In the rows, 128 means zero.
Each row is followed by its class; each block has classes of its own.
[119 163 152 121 125 130 136 121 131 106 133 101 137 126 125 132 119 129
 127 119 118 115 105 132 136 120 143 137 134 139 120 145 117 134] | lesed
[130 143 172 144 157 107 122 131 130 129 143 116 132 128 102 142 136  99
 144 146 118 149 106 134 113 131  99 121 139 120 124 122 146 115] | dopom
[158 136 156 103 161 116 140 128 130 139 130 125 126 156 107 141 141  76
 162 161 115 128 154 118 133 116 123 143 163 119 131 139 134 119] | zuz
[125 152 153 122 114 133 136 126 147 126 142 106 126 128 123 129 133 135
 123 126 119 151 116 129 139 123 127 136 135 123 106 107 141 114] | poveg
[126 146 149 131 124 144 144 127 141 114 128 100 133 128 121 132 117 130
 122 127 127 121 105 129 135 128 133 138 130 127 114 109 144 118] | dopom
[138 121 147 117 136 120 137 145 119 144 124 125 131 140 106 150 111 100
 132 122 125 150 127 126 136 124 132 117 143 129 113 123 132 126] | fepen
[129 158 161 122 120 136 135 121 140 108 139 107 128 126 129 129 124 129
 111 136 117 151 117 134 135 114 126 144 132 128 108 114 126 114] | vereg
[127 139 165 123 136 117 128 143 125 120 156 125 121 127 118 144 133 105
 135 153 129 150 131 141 117 128 103 128 138 124 107 100 131 114] | vereg
[141 159 154 108 115 139 133 122 152 126 140  99 122 130 128 123 128 132
 116 124 120 131 119 126 149 110 131 133 140 111 106  92 140 120] | zuz
[109 138  84 101 129 152  86 115  79 121  63 152  76  93  81 128 252 181
 117 130 161 183 183  92 142 115 174 101 110 132  73 117 133 209] | vereg
[138 130 174 122 133 111 140 136 128 135 142 119 132 143 118 151 114 119
 136 157 138 133 126 135 135 127 116 139 135 120 120 111 125 108] | voral
[133 146 151 124 128 139 138 125 150 110 136 104 125 133 126 129 128 127
 127 134 109 138 110 131 142 118 120 145 135 123 115 103 144 110] | dopom
[143 158 149 119 127 142 119 133 146 119 131 107 112 137 132 127 158 119
 118 144 102 144 115 133 143 102 126 135 137 112 112  88 152 121] | zuz
[131 159 147 108 132 148 137 133 130  95 128  88 126 128 130 119 114 131
 117 132 109 130 121 122 143 114 127 149 130 127 112  94 128 137] | vereg
[133 139 152 119 125 138 135 126 142 120 142 109 132 135 121 129 113 128
 119 124 131 163 110 123 137 117 137 142 135 123 114 124 136 104] | fepen
[140 127 165 129 124 116 146 149 138 106 144 113 128 135 122 149 121 117
 142 158 139 120 113 130 123 127 124 125 121 122 119 124 119 152] | lesed
[129 141 152 119 110 136 129 123 145 130 142 108 130 131 122 124 137 136
 127 138 123 153 117 123 142 119 118 132 133 123 115 105 145 106] | poveg
[146 155 138 121 116 139 134 130 152 122 139  96 117 123 122 125 141 122
 124 128 110 156 121 129 146 103 125 134 142 111 114  90 140 107] | zuz
[125 131 166 129 132 107 130 126 140 137 148 127 131 127 107 144 136 115
 145 148 131 151 131 124 126 128 101 129 138 124 115 119 141 121] | poveg
[144 154 145  96  90 158 148 134 159 133 145  86 116 139 128 126 154 134
 120 118 118 130 138 130 161 112 148 139 150 130  96 101 138 116] | voral
[146  99 164 138 153 114 138 120 138 105  97 146 123 122 116 134 145 115
 127 158 173 178 150 107  99 128 117 160 138 110 125 133 109 141] | vereg
[142 129 173 129 129 107 117 123 144 136 122 121 150 139 104 114 119 125
 143 154 148 123 134 162 114 123  89 151 133  89 109 113 147  96] | dopom
[130 131 137  78 123 136  96 129 131  97 153 141 114 141 128  92 142 137
 115  92 132 175 130 151 154 108 128 143 146 120  78 101 149 115] | lesed
[143 145 162 151 120 121 140 126 121 105 139 121 132 128 114 165 116 107
 140 169 139 142 111 124 142 111 106 127 130 129 125 104 131 141] | vereg
[140 164 162 110 136 153 145 134 138 125 145  89 136 115 119 109 130 141
 114 155 121 117 122 151 151 119 133 159 108 114  94  88 137 137] | vereg
[135 154 157 115 115 158 143 134 146 136 134 100 113 113 131 131 153 134
 106 150 124 143 123 127 135 111 134 131 129 123 105  91 128 127] | vereg
[120 150 164 127 141 110 134 124 119 104 157 116 146 122 107 144 134 110
 145 160 120 146 124 130 127 139 107 139 124 127 123 130 123 119] | vereg
[113 141 165 132 143 105 120 133 118 110 122 136 116 116 116 149 119 119
 123 141 136 165 116 131 117 112 101 139 133 120 114 112 116 132] | vereg
[119 135 161 126 130 102 148 142 129 113 153 114 138 144 114 152 119 126
 149 137 150 130 127 129 123 146 119 129 136 110 128 117 122 115] | voral
[126 139 150 128 130 146 144 136 164 123 125  98 124 116 131 127 135 127
 123 128 104 140 112 118 131 122 115 141 144 139 119 119 127 129] | gabok
[134 126 157 132 125 116 124 132 138 130 141 136 134 140 118 148 139 115
 143 146 135 161 120 131 128 127  99 116 144 123 116 117 133 109] | gabok
[ 60 185 135 145 125  95 126 130 121  54 175 124 144 155 135 128 118 165
 129  92 101 147  53 145 161 141 118 165 116 124 119 151 117  99] | gabok
[127 127 160 138 142 112 132 140 125 125 155 121 131 135 109 149 120 113
 141 146 143 143 130 130 125 132 109 128 139 122 123 106 144 107] | voral
[129 146 163 132 132 113 122 130 126 125 143 124 127 122 112 143 125 111
 140 143 132 163 120 131 112 128 110 125 136 122 118 119 143 113] | mus
[132 135 168 134 137 112 124 132 139 129 139 132 143 144 112 142 130 107
 136 145 131 152 114 127 127 122 106 137 136 120 113 135 134 115] | gabok
[121 154 172 131 142  89 140 137 135 122 143 122 135 148  89 148 133 102
 155 144 124 186 129 122 102 129 126 125 147  99 118 156 138  97] | poveg
[124 138 148 108 115 149 146 122 158 116 120 116 137 118 131 119 122 143
 113 126 120 119 113 127 138 133 136 146 122 110 118 115 145 141] | dopom
[114 175 144  80 100 105 171 150 118 107 134 113 105 158 139 136 125 152
 182 161  75 121 106 150 145 167 133 113 179 112 149 143 114 124] | poveg
[138 169 141  91 103  90 148 151 103 106 191 101 117 130 117 151  61 141
 154 125 131 130 155  91 133 161 141 143 124  83  85  83 118 103] | voral
[140 160 171 134 129  93 150 132 136 136 146 127 159 160  97 162 133  86
 160 142 133 135 150 134 108 151 139 133 150 109  96 164 127  92] | gabok
[130 154 150 117 118 132 134 127 135 121 144 113 122 134 130 124 126 136
 127 127 119 145 116 142 142 125 126 138 139 127 111 108 140 111] | mus
[131 151 150 125 122 140 137 132 145 119 140 114 133 140 131 127 136 137
 125 139 119 141 104 130 142 125 130 136 131 124 112 123 135 119] | gabok
[134 131 168 134 130 106 119 133 137 143 137 125 120 130 112 141 141 107
 138 135 139 179 121 144 116 116  97 131 150 120 106 104 131  93] | poveg
[119 137 172 138 133 100 118 124 127 116 157 124 133 125 115 144 136 122
 133 131 135 157 104 126 126 131 102 105 141 127 123 124 125 116] | lesed
[123 127 168 128 127 115 117 132 127 107 146 114 137 120 115 137 113 120
 132 142 134 145 108 135 120 128 103 120 131 133 117 117 132 112] | lesed
[128 154 165 127 102 151 133 123 142 107 153  95 136 128 112 123 118 132
 109 135 146 165 112 125 145 106 117 135 139 118  99  87 153  84] | vereg
[138 131 155 123 125 133 128 115 131 134 188 131 117 124 141 140 136 119
 130 157 139 147 131 121 141 124  95 132 137 139 120  89 125  97] | vereg
[143 124 154 132 132 121 125 130 137 141 145 128 133 134 114 136 128 109
 143 140 138 160 122 122 129 120  98 125 148 126 119 120 130 104] | gabok
[119 153 148 129 124 123 138 136 129  87 135 114 127 137 121 138 133 143
 135 137 131 136  90 150 136 134 136 141 111 117 106 116 129 134] | dopom
[131 155 149 115 129 136 131 137 127 120 137  96 127 129 124 111 125 135
 121 122 117 138 116 133 138 130 131 146 127 123 106 104 140 119] | mus
[149 121 155 139 139 132 158 149 124 150 148 122 123 149 109 140 143 114
 143 182 156 119 129 134 138 127 145 148 125 122 126 142 136 119] | voral
[132 127 161 139 130 105 123 127 148 115 158 146 140 144 109 147 123 114
 141 144 145 159 127 132 130 115 103 142 124 121  98 134 138 120] | gabok
[137 131 150 131 122 121 113 140 130 146 144 120 114 128 121 140 144 120
 126 139 135 147 140 131 118 120 115 118 136 121 110  98 141 113] | voral
[157 153 147  86 164 123 148 119 142  82 114 118 120 179 141 131 149 124
 140 113 126 167 153 124 142 113 159 185 141 114 103 117  98 133] | mus
[133 128 164 121 124 112 131 132 132 146 128 127 129 131 115 146 118 108
 139 146 130 144 132 129 120 126 111 128 142 123 113 118 135 115] | poveg
[100 125 163 153 106 130 133 186 148 163 115 140 104 110 177 135 101 124
  85 135 108  63 110 190  87 163 110 132 135 117  94  57 166 129] | poveg
[144 130 152 122 135 108 132 132 139 128 147 137 125 144 123 143 124 100
 146 149 128 145 132 142 123 120 110 125 147 110 128 115 133 106] | zuz
[113 145 149 123 121 141 145 135 142 131 154 103 117 130 140 132 113 150
 105 118 121 122 113 122 149 123 135 140 131 133 117 101 133 110] | voral
[137 139 157 125 132 105 122 121 144 111 150 128 129 128 111 144 132 106
 150 144 138 155 131 140 119 122 103 131 144 113 116 113 135 112] | zuz
[141 134 178 132 116 112 127 142 129 119 136 106 125 129 115 139 121 121
 130 149 138 150 102 147 122 122 111 120 139 123 107 112 121 104] | lesed
[104 163 142 155 154  61 130 121 141  38 123 131 171 144  95 171 179 111
 155 113  86 171 130 142 128 150 121 135 103  98 120 135 121 159] | zuz
[104 151 172 133 156 106 127 141 128 106 151 133 124 128 110 162 120 119
 149 156 108 142  92 149 145 125  92 126 143 125 124 101 155 144] | fepen
[131 152 150 131 136 129 135 126 142 102 131 102 127 133 121 127 129 133
 131 125 117 134 105 133 139 123 122 144 131 120 114 107 137 129] | dopom
[117 131 167 132 126 109 130 136 140 144 145 123 125 127 105 145 127 115
 137 140 136 144 128 124 128 121 100 130 139 123 105 111 145 117] | poveg
[120 135 159 116 130 121 123 114 127 151 167 115 137  98 112 128 141 139
 128 118 163 171 120 138 120 150 121 126 119 133  94 102 115  93] | poveg
[130 142 178 133 101  97 139 131 162 168 135 160 134 143 122 143  79  78
 107 137 123 160  92 184 134  65 111 184 143  99 116 169 118  47] | zuz
[132 144 154  97 129 136 137 127 137 123 137 100 140 135 111 120 124 144
 135 126 136 141 118 128 155 126 124 135 137 107 114  98 138 129] | fepen
[138 152 156 123 120 138 120 127 139 112 147 101 128 132 132 123 125 136
 113 129 119 139 110 137 143 108 125 133 129 124 105  96 137 108] | lesed

A new block, with new classes.
[104 126 110 148 148 154 133 142 105 114 105 127 123 104 160 121 128 136
 124 100 134 115 137 104 148 134 140 134 149 151 129 131 129 152] | Guvil
[127 138 138 110 124 125 144 118 128 132 133 132 148 109 115 143 128 124
 143 132 126 142 119 133 130 121 116 131 156 139 148 116 124 120] | Rogo
[ 95 142 134 116 102 129 124 122 108 111  75 142 143 103   5 114 143 161
 143 132 119 148 142 127 140 117 145 126 126 137 133 160 127 135] | neta
[119 145 140 114 115 121 136 120 124 129 115 132 145 113  75 128 135 140
 135 134 127 144 128 128 131 109 127 122 137 131 137 138 122 121] | Rogo
[112 144 125 144 120 132 110 145 113 117  88 113 134 132  81  96 153 160
 108 108 125 133 137 114 132 114 144 102 108 126 119 174 118 134] | Guvil
[123 134 122 132 133 133 133 130 125 130 123 122 137 128 140 122 132 131
 119 120 135 129 129 128 131 118 125 112 132 130 136 139 118 126] | Rogo
[ 92 130 115 119 147 146 171 117 104 126 126 152 131  73 161 141 121 119
 166 113 139 121 137 109 148 140 134 163 182 154 143  90 135 165] | Rogo
[108 129 117 149 145 145 122 142 100 109  84 128 129 115 117  97 149 150
 123  90 134 118 142 108 146 124 149 107 121 135 128 146 121 157] | Lato
[125 127 142 131 124 133 134 114 126 114 104 127 135 112  84 130 131 134
 141 137 120 132 133 136 135 130 125 120 125 140 123 127 125 136] | nos
[144 116 129 140 146 133 139 118 129 126 134 129 129 124 181 134 114 110
 134 123 121 124 124 137 142 134 116 123 141 141 129 110 123 132] | Lato
[135 123 133 133 125 130 134 119 130 123 115 131 137 124 118 128 120 126
 134 129 120 130 129 138 138 127 120 117 130 138 126 138 118 130] | neta
[126 149 134 126 125 127 122 126 129 122 102 120 141 124  73 109 144 139
 120 127 125 145 130 124 126 116 133 104 123 128 132 152 120 120] | vumo
[108 137 131 136 134 132 126 131 106 114  94 132 138 107  94 108 146 146
 133 107 129 133 138 114 142 121 143 115 130 136 132 140 122 144] | Lato
[134 124 137 125 119 121 132 116 132 127 111 129 143 129  91 129 126 127
 142 136 117 137 129 144 135 124 119 116 123 127 123 143 119 123] | neta
[152 119 129 126 130 132 144 115 148 138 139 127 139 138 165 149 106 105
 127 136 122 129 120 155 132 126 101 119 142 135 129 125 119 110] | neta
[116 154 149 105 108 120 129 112 123 124 105 133 150 102  39 136 133 139
 145 145 111 162 126 131 132 112 122 141 145 141 139 135 133 110] | Guvil
[141 124 132 143 134 135 131 122 137 121 119 118 131 131 140 128 128 123
 122 126 122 125 131 141 132 128 116 108 121 138 124 130 117 128] | nos
[120 124 133 141 138 137 141 119 107 115 107 140 128 106 106 108 128 134
 145 117 119 122 134 121 144 140 141 128 133 140 117 128 121 155] | Tar
[154 126 120 137 144 136 127 138 146 139 146 113 136 148 201 138 113 108
 103 121 131 124 115 139 126 125 106 117 143 135 133 134 114 112] | Tar
[125 130 135 135 130 132 140 116 112 118 112 136 130 117  99 111 133 136
 139 121 124 125 133 132 137 124 134 110 120 131 125 133 119 139] | Rogo
[ 96 135 132 120 136 144 147 119 110 113 104 141 136  74  98 144 134 130
 167 127 134 132 141 112 139 136 132 153 163 153 138 104 137 155] | nos
[ 99 129 113 136 139 148 137 132 109 111  94 139 136  96 109 124 128 137
 143 107 135 129 139 111 147 130 139 140 148 149 139 137 126 147] | neta
[125 134 125 130 140 140 137 128 124 122 128 134 137 109 143 134 118 123
 130 119 128 130 123 124 138 132 124 143 158 145 135 121 123 135] | Tar
[ 87 139 134 129 126 137 135 124 102 104  81 138 137  80  52 120 148 153
 153 117 131 132 149 108 144 131 148 139 140 142 127 128 133 162] | nos
[132 135 125 126 138 133 134 132 130 130 128 126 138 120 162 143 124 117
 128 118 132 133 124 134 135 123 117 124 151 143 143 119 122 128] | Lato
[100 139 127 124 125 139 144 124 105 118 106 141 135  95  86 123 135 143
 144 120 133 134 136 115 142 123 141 133 147 144 141 129 126 145] | Rogo
[149 114 123 139 155 140 143 121 128 129 141 130 127 128 213 137 113 101
 134 115 125 116 122 141 143 136 109 118 147 141 132 102 123 134] | Lato
[135 124 127 134 142 143 148 118 123 127 134 135 126 109 177 141 109 112
 140 121 118 123 126 128 145 138 114 143 160 152 132 104 128 136] | Guvil
[120 121 126 155 139 141 127 130 115 110  97 118 124 123 118 103 144 139
 128 109 128 116 143 123 136 134 140 103 107 131 115 143 121 149] | nos
[147 140 154 102 107  99 128  94 136 133 123 130 147 120  54 135 129 127
 148 156 108 153 125 156 126 109 117 126 127 130 122 130 126 102] | nudav
[114 104 108 169 159 156 128 142 103 111 112 130 112 125 167  97 128 142
 116  95 137  94 135 104 145 146 150 115 117 138 110 138 117 163] | Tar
[106 147 134 136 118 128 119 141 106 117  84 123 138 113  66 105 151 158
 121 109 126 136 141 109 140 116 145 109 120 132 124 161 121 142] | Guvil
[124 129 116 140 139 136 127 134 115 123 113 121 130 116 156 119 134 134
 119 106 138 118 138 119 139 125 138 115 139 142 129 135 120 144] | nudav
[115 118 121 148 149 155 147 127 102 111 111 139 117  95 167 127 115 125
 145 106 126 111 137 110 155 146 132 141 154 159 127 111 129 163] | Guvil
[146 139 155 103 114 109 138  98 138 133 131 136 149 119  83 147 121 117
 153 153 108 154 118 156 132 116 104 133 143 132 132 113 127 112] | Lato
[115 130 118 150 145 138 118 147 109 118 102 120 130 129 129  98 146 145
 111  97 137 114 135 115 134 128 148  98 116 127 117 158 117 145] | Tar
[162 133 141 122 135 129 138 106 148 135 139 125 136 134 149 142 113 102
 130 144 118 133 116 149 129 127 101 113 139 135 135 114 120 110] | vumo
[129 114 128 143 149 140 145 116 112 116 121 141 126 106 159 125 120 117
 148 111 121 119 132 128 151 140 128 132 144 145 127 103 125 154] | Lato
[126 140 134 115 132 128 137 119 124 128 123 134 145 106 122 141 129 122
 143 125 123 141 125 136 138 121 119 131 156 139 141 113 129 128] | Lato
[132 131 144 124 124 128 145 107 124 123 126 136 137 114 103 133 119 123
 144 139 120 138 125 140 135 124 120 123 134 138 136 121 122 125] | Rogo
[130 138 125 144 127 129 110 150 126 125 106 112 136 148 113 100 148 148
  94 106 129 124 130 125 124 114 140  91 108 119 116 174 110 128] | Tar
[127 130 120 124 143 136 138 119 121 127 128 133 135 100 161 141 118 120
 135 120 134 127 130 126 141 129 123 143 164 153 140 107 127 136] | nudav
[138 117 127 136 147 137 148 108 119 125 130 137 126 102 169 134 112 112
 144 121 127 120 135 128 145 134 125 139 152 150 125 101 126 144] | nudav
[129 133 114 149 154 148 124 137 124 117 109 115 128 130 164 107 135 125
 107 107 135 120 130 120 134 130 132  96 126 136 135 142 118 132] | vumo
[138 153 141 113 110 115 121 127 140 141 122 113 148 137 102 136 134 131
 113 134 121 149 121 143 121 107 111 112 133 127 131 149 123 105] | Guvil
[116 119 101 166 156 151 119 153 111 115 107 117 118 140 175  94 136 139
 102  87 142 103 134 107 139 132 146 104 109 134 117 159 116 151] | Tar
[ 87 132 125 137 136 143 137 136  89 110  87 144 130  87  69 108 142 153
 147 106 135 122 145  97 147 136 160 139 144 141 123 138 128 167] | Tar
[142 107 105 164 165 156 133 138 119 121 125 122 114 132 232 121 117 114
 117  94 136  97 130 124 146 137 126 108 129 144 124 118 118 156] | Lato
[141 125 114 138 147 143 132 138 134 135 140 121 130 134 196 135 114 114
 109 116 133 117 120 130 132 129 116 124 150 140 130 129 118 126] | Tar
[137 117 127 134 149 137 148 112 115 122 129 134 124 105 175 132 117 112
 146 116 129 115 133 129 144 137 128 132 149 147 122 104 129 146] | nudav
[140 125 137 114 122 127 145 109 138 131 130 139 142 116 118 149 107 111
 147 143 116 142 123 150 136 128 107 138 153 144 137 118 124 116] | neta
[132 137 146 129 118 122 127 112 120 118 106 135 136 123  51 112 129 139
 137 138 112 140 129 137 134 122 133 122 117 132 118 149 119 122] | Tar
[152 114 115 149 142 142 135 129 141 131 136 119 128 149 209 135 110 106
 111 114 130 112 125 148 135 130 108 104 129 136 125 136 113 127] | neta
[130 133 149 118 128 126 140 103 116 116 111 146 139  98  77 130 125 126
 162 136 110 144 129 138 143 126 124 137 144 146 136 110 127 130] | Lato
[130 119 126 140 128 135 134 125 127 118 114 128 132 127 134 125 120 124
 134 123 124 128 131 132 140 133 124 118 127 139 128 141 119 136] | neta
[122 163 162  85  91 106 127 102 130 127 105 137 156 101   4 146 130 142
 148 159 102 171 122 145 130 108 120 144 140 133 138 132 138 104] | Guvil
[146 119 129 144 138 130 131 118 121 125 118 120 130 130 144 114 132 127
 121 113 126 118 134 136 138 124 130 104 120 132 113 134 117 135] | nudav
[132 112 120 145 155 142 144 125 129 122 127 125 123 118 188 134 122 111
 142 119 129 110 133 131 140 142 118 123 136 138 121 108 124 144] | nos
[125 134 138 135 118 117 123 118 108 116  88 127 132 118  48  98 146 150
 135 122 120 134 145 130 141 114 148 105 105 129 110 156 119 137] | nudav
[127 114 123 157 155 143 137 132 106 111 111 130 122 118 162 108 132 127
 135  97 129 111 135 122 149 139 139 107 124 136 120 123 121 157] | Lato
[104 135 121 135 137 142 133 131 110 116 108 131 133 100 126 129 128 136
 132 113 128 130 133 112 146 129 131 143 154 150 133 128 131 143] | Guvil
[126 136 128 133 116 119 114 137 131 125  99 117 146 139  81 110 145 143
 115 116 125 139 133 133 129 109 130  99 110 120 123 171 114 121] | neta
[114 132 119 146 141 147 124 136 123 112 104 118 133 115 134 121 140 137
 121 109 136 123 138 119 133 128 130 119 131 144 133 136 121 142] | nos
